Each row comes from the steps of one path. Every step used is in the known rows, and no mark comes twice. Write the path behind each row, first mark first.
Known rows
zapuva, koga, kege: [ 23.7 -28.9   2.4  33.7  30.2   1.5  -2.3 -18.7 -16.2 -35.9 -38.4  15.2
  13.2 -17.6   2.5 -40.9 -36.5  28.4  21.5 -27.0  32.3 -27.8  58.3  22.1]
dami, givi, kege, koga: [-39.9 -29.1 -33.7 -12.4  57.3  18.4  15.8 -12.9   1.0 -13.1  43.6 -31.4
  -8.0  -0.1  14.3 -37.9  -3.0  21.9 -25.9 -10.2  30.8 -41.0 -19.2   7.3]
dami, zepesot: [  6.5   8.2  -5.1  26.7   2.9  25.9  -8.7  16.4 -10.4 -32.3  18.1  24.4
  11.5  28.8  -0.2  -6.0  13.3  22.8  24.3   5.7  -4.6 -21.0   3.4 -14.2]
koga, kege, zapuva, dami: [ 20.7 -27.9 -23.2  -0.3 -32.5  12.0  -0.7  -6.9  11.6  27.4 -15.0  35.7
  33.1  12.6  43.8 -10.5   5.7   4.9  17.8 -20.1  -9.5 -29.7  62.8   8.3]
koga, kege: [ 18.3 -16.4 -16.0   4.2  14.5  10.6  -6.5  -3.4   8.1 -25.1 -11.6  32.6
  22.6 -12.0  17.5 -17.0 -10.3  14.9  -5.6 -13.1  14.2 -12.5  27.8  28.0]
zepesot, kege, zapuva: [  5.0 -17.3   4.0  -4.4 -28.7  30.6   0.6  -0.4  -5.9  24.1  32.2  27.1
  13.0  13.0   2.7  34.0  14.5  -3.8   1.6  35.8 -18.5 -13.3  24.1  26.1]
zapuva, dami, zepesot: [ 15.8   0.0 -21.7  42.3 -22.4   6.4  -4.1  -3.7  -7.0  -6.2  -0.6  15.1
  26.3  33.5   9.0 -26.8  21.9  30.0  29.9 -19.7 -36.0 -39.9  34.0 -41.6]
kege, givi, zapuva: [ -8.5 -19.3  11.8 -28.5  -7.6   1.2   3.2  13.4  38.6  26.2  11.4   5.1
  30.2   8.5  23.1  54.5  21.9  19.4  25.2  17.4   7.7 -41.9  28.0  25.8]
givi, zapuva, dami, zepesot, kege: [ 33.8 -29.1 -10.3  51.5 -14.6  37.6 -15.5 -26.2   9.6 -14.7  13.6  44.6
  62.5  41.0  13.5 -11.9  29.3  48.7  17.3   6.4 -69.4 -72.6  72.5  -5.6]
dami, zepesot, kege, zapuva, koga: [ 21.5 -20.6  25.6  45.4 -12.6  42.5  -6.1   3.5 -50.5 -19.7  19.4  33.8
  19.7  37.6 -15.4  -0.3   5.5  33.9  48.1  14.8  -6.0 -53.2  55.5   4.8]
zepesot, kege, koga: [ -0.3 -28.6 -18.5   0.3   9.5  -1.5  13.0 -14.2   4.2   9.2  42.5  -6.4
   1.2  -6.0  -4.7 -15.1 -10.6  34.2 -18.4 -20.0 -14.4 -23.1  11.6  -0.9]
dami, givi, kege: [-30.4 -14.6 -22.2   4.1  40.2  35.5  -2.5 -22.2  -9.8 -29.2  24.5 -10.9
   6.9  -2.3  -0.6 -29.7   8.5   0.8 -27.4  23.1  11.4 -24.1  -6.3  30.2]
givi, zapuva, dami: [ 16.3 -23.1  -2.6   7.5 -11.6  -0.5  -5.4 -23.7  28.1  21.6 -21.7   4.5
  24.0  21.5  32.4  -3.8  10.8  17.3  11.4 -13.9 -35.3 -36.6  46.5  -4.5]
zapuva, dami, givi, kege, koga: [-28.6 -38.6 -54.7   3.5  30.6   2.2  20.5 -37.9   5.7  10.5  27.9 -43.7
   5.5   5.9  21.0 -66.3   4.6  29.6 -18.2 -32.4  -1.7 -55.4  14.9 -15.2]
zepesot, kege, dami: [ -7.7 -30.1 -11.0  32.1  -9.2 -11.1 -14.3 -13.1   1.5 -22.2  39.0  -3.6
  31.6  -1.0  16.9  -1.8   0.8  26.7   7.1  -8.7 -45.9 -14.6  37.4  14.1]
zepesot, kege, dami, givi, zapuva: [-20.0 -42.3 -11.4  36.6  23.2  18.8 -25.8 -34.6  30.3 -37.7  50.0   8.1
  45.4   9.1  50.1  13.9  19.9  45.0 -26.8  14.2 -50.9 -59.0  22.5  41.9]
givi, dami, zepesot: [  1.2   5.1 -11.8  22.6  21.9  24.7 -26.2   5.2 -42.5   2.6  13.6   4.4
  -3.8  27.1  22.8 -15.1  24.3  -0.9  32.8 -27.9  -6.2 -36.2  -4.2  -0.3]
koga, kege, dami, zepesot: [  8.1 -20.3 -32.4  47.6  11.8   5.4 -22.8  20.9   1.9 -70.6  23.7  37.5
  45.2  25.8  50.4 -21.3   0.0  55.1  38.7 -35.5 -11.0 -39.3  45.4   3.3]
zepesot, kege, givi: [ -4.6 -18.8   3.5  -4.3 -20.9   0.6  14.0 -10.5  12.9  22.8  38.3   6.5
  43.1 -26.6 -13.3  33.6  22.3  30.7   2.6  26.9 -13.1 -28.5  38.3  27.2]
zapuva, dami: [  8.0 -10.6 -16.7  15.2 -26.4 -18.1   1.9 -21.8   3.6  23.3 -19.7  -9.8
  13.9   2.5   7.6 -25.4   7.7   8.9   9.6 -22.7 -32.8 -14.1  33.7 -25.2]

Which path is each row?
[ -9.8 -54.2   9.6  60.2  37.6   8.5 -24.0 -49.4   5.5 -47.3  20.8 -10.3
  37.2   8.6  41.0  -8.3  -4.3  62.5  -0.2  -3.7 -33.2 -77.1  54.0  36.7]	zepesot, kege, dami, givi, zapuva, koga
[ -8.8  -1.6 -15.5  45.9  -2.4  -1.3 -16.9  24.7  -5.6 -42.8  30.5   5.3
  25.9  37.6  32.8  -3.7   8.6  34.8  48.8 -22.3 -21.7 -28.3  15.1 -24.2]	kege, dami, zepesot
[-29.9 -26.9 -15.2   5.3  20.5  -7.8 -10.2   2.7 -13.4 -28.8  23.9 -31.6
  18.2  17.9  21.3 -22.1  -8.0   8.0  44.7 -26.1  -1.7  -5.5  37.5  13.4]	givi, kege, dami
[  5.1 -33.0   1.4   6.1  29.4 -12.1  -6.4 -21.7 -30.0  29.3 -27.6 -17.4
  21.0 -34.0  27.4 -17.1  -7.7  21.0  53.2 -47.6  46.3 -53.9  65.3  46.3]	zapuva, koga, kege, givi, dami
[  0.3 -30.4 -26.4  23.5  11.3 -18.2 -17.0  -0.7  16.9 -39.9   9.9  13.2
  33.0  -5.0  48.9 -13.1 -14.2  32.6  20.9 -39.4  -1.5 -18.3  42.9  17.1]	koga, kege, dami
[ 30.9 -18.3 -30.6  26.4 -30.6  31.9  -8.3   9.5  -1.0  -3.1  -0.3  60.8
  41.5  42.8  39.9 -10.0  21.7  28.6  36.8 -15.2 -13.8 -54.8  65.9 -11.4]	koga, kege, zapuva, dami, zepesot
[  2.6 -28.6 -38.6   9.3 -15.8  22.0  -4.4 -22.9  16.1  12.9   1.2  37.8
  31.1   7.4  56.6  -9.6  22.3  14.4 -24.0  -2.6 -12.1 -54.2  32.5  18.2]	koga, kege, zapuva, dami, givi
[ 17.6  -3.8  -4.2  43.2  -1.9  38.1  -8.4  -2.2 -14.8 -37.6  39.9  41.1
  32.7  14.7 -17.9 -10.2  17.6  36.5   5.3  20.6 -35.2 -32.8  24.6   0.2]	dami, zepesot, kege
[-22.6 -16.8 -24.0  35.5  22.3  19.8 -14.7  22.0 -19.8 -61.1  41.6  -5.4
  32.2  46.5  19.9 -22.3   5.7  27.2  67.1 -20.3  -8.8 -30.5  40.2  -3.9]	givi, kege, dami, zepesot
[  0.6 -26.6  35.5  -3.8   7.8  -7.5   9.2  -2.8  11.8  17.5 -20.6 -14.6
  23.0   0.7  12.2  29.3  -4.2  32.3  51.9   1.3  27.0 -48.4  55.8  18.8]	kege, givi, zapuva, koga
[-11.8 -21.6  -7.5  -7.3   0.2   4.9  -5.2 -23.0 -17.3  56.1  33.3 -14.9
  26.2 -25.6   7.8  23.3  34.3   4.2  12.3  -6.9 -15.8 -42.3  26.7  39.1]	zepesot, kege, givi, dami
[-20.8 -29.3 -26.3 -24.1  38.5   5.3  22.1   1.9  -2.2  -1.5  28.5 -31.5
 -12.9   8.5  -2.1 -37.8 -20.1  11.7  13.7 -27.9  31.9 -17.0   9.8  -1.3]	givi, kege, koga
[-16.8 -39.6  10.5  44.0  41.9  -7.0 -18.6 -28.4   6.1 -41.2  -6.3 -23.3
  17.7  21.0  56.5  -9.6  -9.8  46.4  21.2 -23.7  -3.6 -62.1  27.3  17.9]	kege, dami, givi, zapuva, koga
[-36.5 -13.6 -21.5  23.9  10.7 -17.0 -15.0 -10.5  11.3 -24.8  30.5 -21.2
  14.1   5.1  48.3  -4.9  10.6  20.9 -13.6  -7.9 -18.4 -26.3 -15.7   4.1]	kege, dami, givi
[ 16.3 -25.9 -11.0   9.1 -54.4   7.1  -0.9 -23.7  -5.9  43.4  14.4  16.0
  27.1  17.6   8.6   6.3  22.3   5.4   3.6   7.8 -49.7 -30.4  57.2  -1.6]	zepesot, kege, zapuva, dami
[  3.4 -13.4 -27.0   9.8  22.9  24.1 -13.3  10.3 -12.9   9.4  16.6  30.5
  39.8   3.6  43.2   3.0  29.9  27.7  47.2 -28.0  23.1 -64.9  36.8  27.9]	koga, kege, givi, dami, zepesot
[  9.9 -31.9  -2.2 -22.2   7.7  11.7   0.4   7.6  52.6   3.9  -1.0  38.5
  53.6  -8.9  43.3  40.0   7.3  39.8  17.8   7.5  24.1 -51.7  56.9  54.7]	koga, kege, givi, zapuva
[ 14.4 -41.9   2.8  41.1  58.0  32.6 -14.2 -40.1  14.9 -48.6 -29.4  28.2
  31.1 -12.7  37.9 -24.4 -15.4  49.6  -7.0  -4.2  22.8 -68.3  45.7  49.2]	dami, givi, zapuva, koga, kege
[ 25.3 -15.1 -24.3  55.5 -27.4  19.6  -8.3 -26.1  -9.9 -16.1  22.5  27.6
  49.1  22.5  -6.0 -30.6  24.0  42.6   9.6  -4.1 -62.7 -52.3  58.7 -21.0]	zapuva, dami, zepesot, kege
[ 17.4 -51.7   6.4  40.4  37.6  -7.7 -25.4 -12.7  12.1 -57.5 -32.8   6.1
  41.1  11.6  57.4 -19.9 -33.9  53.6  53.6 -47.7  11.1 -53.6  87.2  34.6]	givi, zapuva, koga, kege, dami
[ 17.8 -29.1 -40.8  42.2 -14.6   4.8  13.0 -20.6   1.0   1.9  39.9  10.5
  28.3  21.5   6.3 -45.6  10.4  64.9   7.8 -32.5 -49.4 -69.0  46.4 -39.8]	zapuva, dami, zepesot, kege, koga
[  6.3 -12.4  27.4   2.4 -10.5   8.1   1.1   6.9 -33.1  16.8 -16.1  -5.4
 -14.2  22.4   1.8   4.7 -13.7  -3.9  43.9  -2.6  27.1 -15.1  29.3   1.9]	kege, zapuva, koga
[-17.6 -17.8   0.0 -28.9   2.7  36.1   4.8  15.9 -20.4   9.7  21.8   4.0
  -0.3  32.1   3.4  10.8   5.9 -27.8  34.2  17.3  18.4  -3.6  19.9  25.4]	givi, kege, zapuva
[ 16.5 -22.1  18.1  41.9   7.3  49.0 -23.8 -14.5 -76.5  12.4  15.1  15.7
   2.1  38.5   7.7  -6.6  14.4   6.3  60.5 -14.6  -4.1 -63.1  49.5  16.8]	givi, dami, zepesot, kege, zapuva, koga
[-20.2 -29.6 -36.8  34.1  31.0  -3.0 -18.2 -17.3  21.6 -54.8  22.3  12.9
  34.4 -10.2  64.1 -19.7   1.9  40.6 -21.0 -20.1  -2.9 -41.5  12.7  27.9]	koga, kege, dami, givi
[  3.5 -24.9  -1.5 -12.5 -30.6 -16.0   8.4 -12.3  40.7  49.1  -9.1  -4.8
  44.9  11.4  32.8  31.1  28.1  31.5  29.6  -6.9 -20.8 -53.5  57.4   1.9]	kege, givi, zapuva, dami
[  9.6 -18.5 -24.3  27.9  10.1  21.6   9.6   2.7  -7.1 -20.5  59.7  16.8
  14.3  19.9  -6.7 -21.3   1.4  57.4   0.0  -9.2 -16.5 -53.9  11.2 -20.5]	dami, zepesot, kege, koga
[  3.9 -22.8 -29.8  19.2  29.5  25.6 -11.4 -10.4 -38.6  14.1  55.2  -1.7
  -3.0  18.4  14.7 -31.7  12.4  33.1   9.5 -41.4 -19.5 -63.2  10.9  -3.4]	givi, dami, zepesot, kege, koga
[ 11.8 -18.8 -11.9 -16.7  -7.1  23.8  -3.9  15.5   4.0  -0.2   3.4  44.1
  13.7  10.9  31.7  19.0   1.3  -1.0   8.9   2.5  23.8 -14.3  25.5  33.3]	koga, kege, zapuva
[ 33.3 -40.9  15.0  23.8  39.5  17.9 -11.9 -21.5   6.8 -40.9 -45.9  30.9
  23.9  -3.7  25.3 -21.9 -29.7  40.0  29.5 -17.9  29.1 -48.6  70.0  40.4]	givi, zapuva, koga, kege
[-13.4 -15.0  -0.8   3.7  28.1  31.9 -14.4 -17.2  28.4 -13.6  11.3  14.0
  12.0  10.1  35.3  15.0  16.8  21.5 -35.9  27.5  -3.3 -44.1 -13.5  27.5]	dami, givi, zapuva
[ 17.7 -25.1  33.0  19.8  24.7   2.6  -7.8 -14.9  -2.7 -14.2 -35.1  -5.6
   5.2  14.7   9.9  -5.1 -21.4  20.2  34.0  -9.4  12.6 -36.3  48.3  13.5]	givi, zapuva, koga
[ 12.8 -28.5  28.4  18.5 -13.7  18.2   0.4 -15.2 -35.7   9.4   3.3   8.3
   5.7   9.8 -14.1   6.5 -10.2   6.8  24.6  13.4  -0.2 -24.9  54.3  18.8]	zepesot, kege, zapuva, koga
